In the rows, 128 means zero.
Each row is followed by its class; each block has classes of its own.
135, 144, 124, 126, 104, 117, 118, 113, 89, 122, 132, 118, 129, 106, 87, 144, 119, 145, 154, 133, 120, 141, 129, 124, 136, 131, 121, 140, 125, 124, 146, 116, 115, 138, 157, 120, 127, 133, 120 : Lop
119, 109, 157, 162, 128, 156, 120, 137, 133, 134, 149, 122, 124, 139, 120, 90, 115, 126, 145, 132, 114, 138, 141, 138, 91, 144, 127, 124, 122, 152, 140, 105, 115, 137, 109, 125, 115, 120, 124 : beme
151, 119, 118, 119, 110, 142, 98, 131, 131, 124, 153, 122, 129, 162, 129, 140, 145, 133, 150, 125, 144, 133, 134, 132, 133, 132, 130, 132, 151, 139, 126, 125, 130, 107, 78, 136, 138, 131, 118 : Lop
124, 144, 131, 115, 123, 116, 126, 153, 130, 112, 143, 141, 120, 143, 133, 119, 143, 139, 158, 166, 128, 141, 119, 126, 140, 131, 137, 121, 142, 146, 135, 97, 116, 122, 141, 140, 127, 150, 119 : Lop
105, 127, 119, 135, 84, 105, 120, 116, 122, 126, 137, 127, 156, 120, 138, 169, 117, 116, 151, 137, 127, 161, 139, 114, 131, 108, 123, 140, 124, 134, 110, 125, 117, 129, 138, 122, 129, 127, 129 : Lop
141, 134, 127, 100, 158, 141, 115, 157, 116, 113, 162, 99, 124, 191, 128, 120, 141, 136, 137, 123, 147, 119, 120, 142, 153, 144, 126, 126, 155, 124, 101, 123, 121, 129, 113, 141, 154, 113, 119 : vom
127, 118, 132, 119, 113, 112, 145, 115, 108, 135, 142, 120, 141, 142, 135, 145, 114, 148, 84, 124, 147, 105, 115, 123, 170, 141, 132, 113, 152, 131, 111, 140, 132, 131, 147, 132, 121, 156, 121 : vom
129, 100, 151, 137, 123, 135, 119, 130, 123, 118, 160, 119, 120, 115, 126, 88, 125, 131, 135, 129, 118, 153, 136, 102, 133, 126, 114, 122, 124, 163, 130, 104, 133, 134, 110, 136, 122, 98, 132 : beme
149, 148, 152, 147, 151, 132, 131, 151, 100, 147, 188, 123, 150, 157, 102, 69, 147, 134, 101, 128, 150, 115, 107, 146, 172, 125, 134, 118, 116, 137, 161, 125, 102, 136, 152, 116, 134, 128, 124 : beme
137, 151, 164, 117, 202, 180, 93, 130, 136, 156, 221, 125, 141, 223, 130, 33, 154, 128, 174, 114, 161, 105, 140, 149, 168, 144, 131, 105, 177, 173, 128, 99, 96, 110, 94, 163, 139, 62, 136 : vom
146, 141, 164, 116, 128, 159, 144, 145, 134, 133, 163, 119, 136, 194, 125, 91, 154, 140, 113, 133, 139, 91, 120, 128, 166, 128, 136, 113, 160, 145, 137, 116, 116, 130, 137, 136, 142, 117, 112 : vom
137, 134, 160, 102, 148, 146, 119, 125, 120, 128, 143, 110, 132, 203, 140, 74, 136, 137, 106, 131, 153, 110, 110, 131, 184, 134, 162, 119, 181, 156, 116, 126, 133, 142, 108, 149, 144, 103, 128 : vom
116, 104, 112, 139, 83, 110, 157, 126, 127, 103, 117, 140, 130, 110, 134, 181, 102, 127, 95, 131, 142, 127, 132, 119, 102, 130, 125, 143, 127, 119, 132, 125, 142, 139, 165, 117, 102, 150, 121 : beme
128, 131, 107, 132, 91, 118, 125, 128, 137, 115, 136, 118, 140, 96, 127, 186, 140, 128, 116, 144, 157, 143, 122, 115, 124, 132, 116, 161, 124, 108, 108, 141, 130, 119, 147, 109, 140, 171, 126 : Lop
133, 113, 137, 140, 115, 125, 139, 129, 126, 107, 126, 124, 141, 145, 125, 153, 116, 126, 103, 123, 137, 124, 123, 116, 103, 145, 143, 118, 156, 136, 99, 120, 122, 125, 114, 130, 139, 146, 135 : vom
133, 131, 140, 138, 120, 126, 118, 135, 126, 116, 170, 129, 127, 155, 125, 116, 123, 124, 165, 147, 131, 153, 122, 135, 117, 126, 130, 128, 153, 116, 159, 103, 91, 115, 133, 141, 122, 116, 144 : Lop
124, 124, 129, 75, 107, 163, 132, 129, 136, 125, 148, 130, 135, 155, 138, 126, 122, 121, 129, 134, 131, 116, 132, 142, 117, 167, 118, 125, 134, 144, 97, 124, 137, 124, 90, 144, 135, 98, 143 : vom
132, 181, 158, 144, 151, 157, 123, 167, 134, 144, 197, 134, 131, 191, 126, 53, 160, 125, 129, 153, 130, 129, 114, 113, 146, 137, 136, 115, 135, 166, 150, 99, 97, 130, 112, 114, 130, 96, 130 : beme
127, 142, 149, 150, 169, 115, 116, 125, 131, 133, 145, 95, 128, 131, 141, 83, 126, 128, 121, 116, 118, 121, 133, 129, 135, 120, 138, 123, 119, 138, 152, 119, 101, 111, 143, 131, 106, 139, 125 : beme
145, 145, 177, 138, 148, 160, 150, 124, 115, 168, 147, 105, 142, 196, 122, 64, 162, 129, 116, 130, 162, 98, 119, 124, 162, 145, 142, 98, 169, 152, 123, 123, 110, 133, 118, 132, 141, 105, 129 : vom
133, 128, 142, 98, 147, 173, 126, 134, 128, 146, 136, 114, 131, 200, 139, 96, 131, 132, 122, 120, 147, 115, 127, 134, 154, 142, 125, 132, 174, 126, 88, 121, 140, 113, 90, 117, 130, 95, 133 : vom
135, 138, 146, 113, 125, 131, 116, 116, 131, 120, 116, 138, 138, 149, 133, 121, 125, 130, 117, 161, 149, 97, 118, 119, 165, 137, 114, 122, 167, 123, 106, 111, 137, 144, 159, 143, 143, 131, 129 : vom
127, 125, 138, 142, 128, 145, 127, 142, 141, 132, 159, 105, 119, 166, 130, 115, 150, 128, 162, 129, 129, 138, 126, 120, 112, 122, 125, 124, 134, 151, 153, 134, 70, 123, 127, 121, 123, 109, 130 : Lop
137, 122, 152, 108, 185, 187, 113, 142, 142, 139, 173, 127, 125, 223, 140, 39, 165, 120, 151, 125, 158, 79, 110, 138, 115, 159, 128, 117, 155, 139, 97, 111, 119, 112, 33, 126, 142, 68, 136 : vom
132, 136, 177, 93, 185, 151, 111, 122, 138, 140, 129, 113, 132, 192, 130, 63, 154, 129, 163, 122, 152, 104, 123, 131, 167, 149, 131, 102, 162, 125, 98, 126, 131, 127, 107, 190, 152, 71, 126 : vom
104, 87, 106, 138, 109, 124, 132, 104, 136, 132, 132, 126, 122, 103, 146, 147, 91, 114, 140, 131, 94, 169, 146, 143, 75, 126, 117, 125, 129, 146, 114, 121, 120, 138, 91, 135, 106, 108, 139 : beme
125, 118, 159, 113, 141, 145, 139, 140, 145, 129, 153, 128, 126, 171, 137, 113, 131, 131, 119, 121, 131, 107, 120, 132, 135, 131, 135, 119, 155, 132, 129, 143, 123, 130, 93, 152, 138, 113, 136 : vom
127, 109, 141, 96, 112, 155, 144, 135, 101, 182, 129, 112, 142, 202, 138, 146, 127, 135, 113, 119, 153, 91, 135, 143, 167, 148, 127, 112, 188, 152, 106, 122, 152, 134, 94, 148, 148, 104, 132 : vom
139, 128, 145, 149, 131, 113, 108, 137, 128, 127, 143, 110, 130, 152, 130, 105, 136, 131, 123, 119, 111, 123, 128, 127, 111, 131, 122, 136, 121, 130, 139, 111, 111, 125, 110, 120, 112, 123, 132 : beme
122, 125, 125, 166, 103, 129, 129, 111, 135, 134, 129, 127, 131, 80, 121, 157, 119, 142, 132, 129, 110, 141, 147, 127, 85, 134, 113, 139, 99, 128, 95, 119, 120, 134, 148, 107, 116, 118, 140 : beme
127, 123, 136, 105, 144, 168, 151, 137, 141, 122, 157, 123, 147, 189, 156, 109, 164, 131, 118, 130, 166, 100, 115, 116, 152, 140, 145, 109, 165, 150, 126, 152, 109, 136, 100, 141, 131, 145, 143 : vom
144, 139, 157, 123, 97, 147, 148, 169, 138, 116, 145, 130, 135, 146, 124, 160, 172, 140, 101, 135, 149, 120, 122, 122, 128, 141, 133, 100, 119, 152, 133, 124, 110, 130, 125, 120, 139, 138, 127 : Lop
140, 136, 138, 133, 136, 112, 129, 154, 152, 123, 175, 137, 139, 188, 122, 91, 151, 125, 158, 136, 164, 139, 125, 120, 139, 111, 139, 120, 170, 154, 166, 99, 102, 134, 129, 127, 127, 129, 125 : Lop
134, 128, 155, 142, 158, 121, 91, 113, 132, 131, 114, 122, 108, 130, 130, 97, 154, 122, 187, 123, 137, 143, 135, 135, 137, 125, 136, 131, 135, 109, 153, 112, 115, 106, 148, 141, 130, 149, 116 : Lop
130, 98, 149, 114, 128, 114, 142, 152, 127, 124, 132, 130, 125, 161, 134, 114, 131, 132, 137, 130, 132, 146, 109, 131, 173, 118, 136, 118, 144, 132, 170, 101, 108, 132, 157, 153, 130, 166, 84 : Lop
132, 124, 169, 161, 139, 132, 102, 139, 111, 125, 144, 133, 134, 149, 104, 46, 136, 134, 134, 137, 131, 169, 131, 127, 150, 106, 130, 99, 136, 142, 154, 113, 122, 136, 169, 139, 123, 104, 138 : beme
132, 125, 147, 138, 117, 125, 118, 124, 114, 126, 160, 137, 121, 156, 122, 113, 119, 135, 146, 129, 144, 145, 139, 131, 122, 133, 125, 120, 148, 144, 131, 102, 102, 147, 134, 126, 121, 119, 122 : beme
100, 124, 150, 157, 129, 132, 109, 105, 127, 134, 149, 147, 127, 140, 144, 96, 124, 132, 160, 132, 120, 133, 144, 129, 87, 111, 133, 124, 112, 124, 114, 103, 106, 133, 132, 138, 122, 100, 123 : beme
144, 122, 143, 116, 153, 155, 139, 124, 124, 138, 148, 150, 151, 171, 160, 112, 109, 115, 121, 131, 136, 111, 134, 140, 157, 148, 121, 126, 163, 142, 46, 117, 126, 114, 90, 107, 135, 102, 140 : vom
141, 126, 133, 112, 123, 134, 142, 127, 130, 135, 129, 123, 131, 150, 131, 105, 119, 145, 126, 122, 122, 130, 127, 133, 148, 145, 125, 152, 130, 136, 110, 119, 116, 133, 137, 145, 125, 104, 141 : vom
121, 116, 145, 156, 163, 135, 110, 115, 129, 131, 163, 132, 137, 153, 123, 89, 128, 119, 134, 130, 117, 115, 123, 130, 93, 128, 132, 126, 123, 123, 119, 108, 126, 122, 106, 131, 122, 102, 141 : beme
118, 104, 88, 136, 61, 51, 153, 108, 102, 111, 51, 174, 132, 44, 139, 223, 79, 136, 111, 141, 112, 146, 142, 108, 121, 101, 138, 141, 116, 84, 134, 153, 125, 145, 196, 114, 110, 223, 92 : Lop
138, 121, 201, 155, 131, 149, 110, 145, 110, 117, 144, 113, 134, 179, 91, 80, 133, 133, 95, 130, 158, 115, 123, 109, 143, 117, 130, 107, 135, 141, 137, 115, 129, 147, 141, 111, 122, 122, 131 : beme
155, 133, 149, 119, 157, 153, 131, 127, 134, 136, 138, 95, 138, 156, 143, 93, 155, 141, 123, 129, 132, 109, 119, 129, 197, 132, 112, 120, 148, 131, 113, 121, 110, 134, 153, 157, 142, 116, 139 : vom
120, 111, 104, 117, 92, 110, 124, 137, 124, 127, 150, 141, 130, 153, 131, 179, 122, 124, 161, 134, 141, 109, 127, 133, 103, 117, 142, 135, 156, 140, 154, 109, 106, 124, 122, 122, 127, 173, 106 : Lop
121, 122, 144, 110, 148, 173, 118, 135, 123, 120, 164, 113, 146, 209, 134, 73, 152, 140, 166, 132, 138, 134, 111, 144, 134, 140, 129, 123, 172, 146, 104, 110, 115, 79, 99, 150, 145, 91, 130 : vom
142, 139, 180, 145, 137, 165, 109, 166, 142, 124, 173, 119, 125, 212, 117, 42, 155, 115, 159, 147, 144, 111, 136, 124, 120, 134, 137, 123, 122, 163, 134, 98, 89, 113, 99, 113, 122, 79, 144 : beme
138, 112, 130, 110, 141, 139, 117, 85, 127, 120, 104, 113, 123, 164, 136, 116, 126, 131, 149, 83, 137, 133, 131, 145, 127, 152, 126, 124, 155, 123, 119, 77, 133, 132, 132, 132, 137, 130, 125 : vom
142, 133, 165, 111, 201, 172, 101, 154, 144, 135, 192, 114, 142, 223, 133, 33, 168, 129, 136, 69, 154, 94, 114, 148, 140, 156, 144, 122, 157, 156, 78, 105, 102, 121, 71, 125, 147, 82, 143 : vom
133, 146, 151, 117, 142, 158, 116, 144, 122, 117, 128, 118, 128, 185, 141, 101, 127, 132, 141, 133, 140, 123, 125, 125, 151, 140, 136, 103, 151, 129, 83, 124, 99, 140, 128, 142, 143, 116, 134 : vom
130, 126, 135, 136, 127, 129, 122, 138, 125, 133, 130, 125, 141, 155, 112, 138, 126, 129, 87, 129, 164, 99, 116, 128, 160, 125, 158, 118, 158, 113, 113, 137, 126, 137, 146, 129, 134, 155, 131 : vom

Next block, with new classes.
127, 141, 149, 134, 137, 138, 139, 139, 111, 122, 101, 125, 138, 128, 125, 142, 136, 97, 131, 139, 142, 134, 125, 152, 144, 123, 144, 108, 117, 117, 132, 118, 107, 122, 105, 132, 138, 124, 128 : Sek
121, 131, 145, 126, 132, 128, 120, 133, 126, 108, 135, 118, 135, 124, 118, 132, 149, 107, 125, 133, 130, 128, 126, 112, 113, 126, 138, 121, 119, 133, 113, 139, 138, 130, 118, 128, 127, 130, 129 : domot
133, 132, 145, 127, 132, 128, 125, 131, 123, 126, 133, 130, 138, 128, 121, 136, 140, 118, 134, 125, 126, 114, 124, 125, 129, 126, 121, 121, 114, 116, 130, 128, 123, 123, 101, 136, 116, 125, 129 : Sek
125, 152, 142, 123, 140, 131, 135, 138, 125, 136, 125, 121, 135, 124, 125, 137, 136, 106, 133, 121, 125, 121, 125, 141, 125, 124, 123, 119, 119, 114, 119, 131, 122, 119, 115, 132, 120, 127, 122 : Sek
128, 133, 159, 127, 144, 150, 139, 144, 129, 121, 109, 113, 134, 131, 117, 137, 146, 92, 126, 124, 135, 120, 125, 142, 128, 130, 143, 133, 107, 109, 122, 128, 110, 124, 129, 137, 136, 129, 127 : domot
122, 131, 150, 133, 141, 138, 132, 131, 126, 116, 113, 114, 117, 119, 130, 129, 141, 104, 119, 121, 135, 102, 119, 158, 130, 126, 151, 142, 114, 107, 112, 103, 119, 130, 108, 131, 148, 119, 127 : domot
126, 134, 154, 107, 146, 135, 131, 145, 113, 114, 105, 110, 135, 134, 116, 133, 152, 92, 122, 122, 135, 129, 124, 159, 134, 128, 135, 128, 110, 111, 136, 119, 116, 122, 105, 135, 153, 130, 115 : domot
131, 135, 142, 123, 142, 137, 125, 135, 119, 139, 121, 127, 123, 132, 135, 126, 132, 117, 137, 100, 126, 102, 118, 165, 131, 131, 116, 116, 116, 112, 128, 122, 120, 110, 100, 126, 111, 123, 128 : Sek
125, 133, 138, 118, 138, 143, 122, 122, 119, 126, 120, 132, 124, 132, 131, 133, 140, 108, 133, 122, 124, 112, 121, 166, 132, 112, 119, 136, 112, 114, 139, 133, 119, 115, 103, 132, 119, 117, 128 : Sek
129, 133, 149, 127, 131, 128, 130, 137, 126, 119, 123, 120, 137, 147, 114, 137, 141, 111, 124, 147, 130, 129, 135, 120, 131, 122, 143, 119, 115, 115, 118, 149, 127, 132, 122, 132, 136, 128, 122 : domot
125, 133, 150, 115, 139, 142, 127, 137, 120, 126, 131, 131, 136, 132, 121, 141, 139, 116, 138, 125, 126, 103, 111, 117, 125, 131, 130, 115, 115, 119, 115, 132, 134, 113, 104, 137, 112, 130, 123 : Sek

A new block, with new classes.
134, 133, 116, 118, 121, 134, 160, 108, 121, 116, 145, 115, 133, 125, 124, 126, 124, 142, 120, 133, 126, 107, 131, 102, 137, 128, 144, 128, 139, 153, 118, 116, 122, 146, 129, 146, 138, 125, 126 : Gol
136, 130, 131, 140, 127, 133, 140, 120, 127, 136, 137, 118, 136, 119, 135, 137, 149, 132, 121, 121, 126, 146, 144, 127, 142, 131, 124, 115, 122, 138, 116, 126, 122, 131, 119, 128, 135, 103, 142 : pup
126, 117, 127, 142, 106, 137, 115, 125, 120, 129, 133, 134, 134, 125, 128, 120, 130, 106, 118, 127, 130, 99, 125, 131, 154, 131, 122, 131, 130, 140, 108, 127, 122, 135, 131, 149, 128, 130, 127 : fem
136, 134, 101, 127, 122, 122, 139, 129, 119, 126, 135, 118, 147, 125, 149, 134, 127, 136, 126, 133, 122, 127, 130, 130, 143, 126, 127, 118, 138, 139, 119, 119, 115, 132, 123, 139, 135, 123, 135 : Gol
135, 135, 122, 133, 136, 130, 146, 128, 124, 148, 137, 117, 132, 120, 132, 131, 147, 156, 104, 132, 130, 140, 141, 126, 129, 140, 124, 120, 137, 126, 129, 140, 129, 126, 137, 117, 130, 107, 137 : pup
125, 135, 131, 127, 118, 125, 139, 114, 116, 120, 140, 120, 147, 124, 139, 130, 131, 130, 124, 133, 114, 117, 129, 116, 145, 131, 149, 116, 134, 132, 106, 102, 127, 143, 123, 148, 136, 126, 135 : Gol
140, 140, 121, 115, 141, 118, 151, 133, 128, 135, 132, 107, 143, 126, 137, 137, 114, 93, 141, 123, 120, 122, 129, 118, 125, 125, 114, 138, 111, 141, 122, 131, 120, 132, 126, 123, 139, 136, 130 : Buv
126, 130, 136, 125, 134, 124, 125, 125, 113, 155, 132, 122, 139, 129, 134, 125, 157, 168, 126, 131, 131, 140, 147, 148, 136, 145, 127, 103, 154, 115, 123, 125, 134, 129, 130, 124, 135, 97, 145 : pup
128, 130, 129, 133, 115, 123, 126, 122, 137, 124, 135, 120, 137, 115, 148, 135, 125, 127, 117, 128, 121, 132, 132, 121, 132, 123, 132, 124, 131, 147, 116, 116, 121, 135, 122, 139, 133, 118, 140 : Gol
131, 145, 133, 122, 138, 125, 172, 119, 139, 121, 138, 116, 135, 120, 133, 131, 113, 130, 146, 127, 126, 129, 132, 90, 116, 117, 121, 132, 132, 137, 121, 135, 126, 124, 118, 107, 129, 125, 122 : Buv
131, 127, 134, 144, 126, 129, 136, 116, 125, 123, 140, 119, 139, 135, 133, 129, 127, 142, 113, 128, 122, 116, 126, 120, 147, 129, 135, 114, 145, 148, 108, 123, 130, 142, 125, 138, 139, 132, 138 : Gol
131, 125, 119, 136, 128, 136, 127, 130, 112, 143, 132, 129, 128, 134, 128, 129, 141, 155, 122, 127, 137, 124, 139, 139, 138, 139, 131, 123, 128, 126, 137, 128, 130, 134, 129, 105, 140, 108, 135 : pup
133, 129, 138, 133, 131, 134, 123, 125, 128, 146, 116, 112, 132, 102, 118, 122, 161, 164, 122, 127, 135, 145, 137, 127, 130, 134, 126, 118, 138, 115, 128, 127, 128, 135, 125, 120, 131, 103, 131 : pup
152, 139, 120, 134, 135, 126, 134, 142, 126, 143, 127, 111, 139, 128, 125, 138, 150, 140, 123, 122, 137, 137, 146, 141, 131, 116, 102, 119, 121, 124, 134, 135, 124, 125, 118, 134, 126, 103, 147 : pup
116, 111, 136, 140, 109, 136, 109, 112, 152, 93, 130, 116, 123, 119, 112, 121, 134, 123, 107, 120, 133, 120, 128, 108, 122, 109, 141, 141, 140, 130, 117, 126, 129, 145, 130, 132, 124, 130, 135 : fem
134, 148, 135, 95, 137, 84, 145, 121, 123, 106, 112, 114, 133, 120, 134, 140, 122, 99, 147, 122, 122, 127, 129, 112, 109, 120, 135, 125, 114, 136, 130, 91, 125, 128, 111, 114, 132, 128, 122 : Buv
134, 123, 128, 149, 134, 135, 148, 124, 130, 137, 140, 115, 137, 120, 123, 134, 141, 142, 117, 119, 132, 145, 139, 114, 134, 128, 114, 120, 145, 127, 121, 138, 140, 133, 112, 119, 117, 101, 134 : pup
133, 119, 120, 142, 105, 138, 117, 126, 137, 104, 143, 124, 128, 125, 134, 128, 104, 125, 130, 133, 106, 133, 120, 105, 144, 132, 134, 141, 137, 143, 125, 118, 123, 138, 126, 144, 128, 144, 126 : fem
99, 120, 148, 131, 110, 141, 116, 110, 147, 121, 148, 114, 139, 118, 132, 117, 126, 131, 113, 138, 123, 138, 122, 117, 130, 126, 138, 142, 142, 137, 107, 118, 124, 139, 124, 146, 141, 135, 126 : fem
110, 125, 138, 150, 114, 141, 121, 117, 125, 121, 130, 143, 123, 130, 131, 122, 119, 133, 122, 128, 127, 134, 113, 133, 146, 127, 141, 137, 133, 146, 123, 125, 127, 134, 134, 149, 127, 137, 118 : fem
125, 142, 132, 78, 119, 120, 117, 127, 118, 139, 119, 101, 124, 123, 124, 140, 132, 76, 135, 137, 127, 115, 136, 126, 126, 71, 140, 131, 108, 118, 124, 98, 148, 130, 114, 128, 141, 113, 127 : Buv
139, 131, 158, 110, 141, 122, 143, 127, 135, 128, 132, 107, 148, 121, 135, 132, 129, 118, 141, 130, 129, 129, 127, 117, 118, 119, 118, 135, 114, 139, 128, 133, 132, 127, 121, 119, 135, 122, 136 : Buv
109, 121, 130, 119, 97, 131, 106, 127, 143, 114, 141, 121, 119, 119, 129, 129, 107, 80, 111, 131, 126, 126, 121, 117, 134, 124, 139, 140, 116, 146, 108, 117, 118, 139, 122, 143, 127, 133, 127 : fem

A new block, with new classes.
128, 86, 136, 112, 127, 131, 124, 151, 126, 138, 132, 137, 126, 124, 120, 131, 125, 132, 157, 135, 121, 134, 118, 159, 127, 137, 135, 117, 133, 74, 136, 147, 123, 118, 155, 134, 130, 170, 127 : dese
102, 99, 130, 112, 126, 131, 125, 171, 126, 144, 118, 154, 145, 136, 117, 124, 125, 124, 160, 121, 127, 132, 126, 126, 125, 128, 138, 120, 127, 138, 134, 120, 103, 118, 136, 142, 145, 133, 122 : dese
120, 126, 121, 127, 124, 117, 130, 155, 127, 128, 122, 138, 121, 119, 128, 122, 124, 132, 124, 140, 133, 131, 122, 142, 127, 128, 133, 138, 123, 63, 133, 100, 111, 130, 124, 143, 133, 123, 131 : puzom
131, 148, 128, 115, 124, 110, 119, 163, 129, 118, 159, 130, 128, 127, 118, 113, 141, 126, 135, 122, 130, 118, 127, 103, 125, 129, 127, 129, 126, 81, 143, 143, 95, 121, 124, 147, 133, 133, 126 : dese
129, 122, 132, 123, 121, 112, 131, 118, 133, 136, 129, 143, 115, 123, 131, 116, 132, 138, 119, 138, 131, 134, 128, 118, 129, 137, 130, 133, 123, 60, 127, 122, 117, 134, 116, 135, 128, 127, 131 : puzom
112, 132, 132, 130, 132, 136, 130, 113, 132, 151, 145, 153, 123, 129, 127, 120, 130, 135, 139, 120, 130, 119, 149, 83, 125, 127, 125, 125, 121, 125, 119, 168, 107, 128, 115, 142, 153, 110, 104 : dese
132, 154, 149, 129, 120, 126, 122, 91, 138, 126, 170, 153, 115, 133, 127, 127, 139, 125, 119, 125, 113, 121, 122, 114, 127, 137, 117, 132, 139, 115, 137, 151, 137, 128, 105, 132, 117, 130, 113 : dese
123, 138, 129, 136, 126, 121, 139, 132, 139, 110, 137, 186, 123, 128, 131, 116, 115, 142, 113, 138, 141, 122, 126, 99, 121, 126, 127, 117, 117, 99, 125, 107, 130, 124, 127, 123, 123, 105, 123 : puzom
113, 131, 127, 106, 118, 121, 128, 135, 128, 133, 148, 142, 136, 129, 108, 125, 122, 110, 127, 128, 129, 119, 126, 116, 123, 125, 134, 128, 135, 118, 139, 107, 114, 132, 130, 144, 135, 118, 125 : puzom
123, 116, 130, 132, 130, 119, 128, 176, 123, 110, 154, 138, 134, 138, 125, 124, 122, 128, 155, 124, 126, 127, 127, 116, 127, 128, 128, 104, 128, 122, 140, 147, 141, 119, 151, 109, 117, 151, 129 : dese
111, 112, 130, 102, 120, 127, 115, 155, 123, 170, 137, 103, 125, 136, 117, 144, 131, 117, 113, 131, 119, 123, 130, 138, 125, 131, 126, 123, 134, 103, 142, 161, 131, 131, 136, 132, 128, 139, 130 : dese
118, 136, 120, 131, 121, 116, 126, 175, 132, 118, 127, 157, 116, 119, 123, 105, 115, 154, 106, 147, 129, 130, 122, 102, 118, 130, 137, 114, 115, 40, 123, 119, 133, 132, 133, 134, 122, 119, 125 : puzom
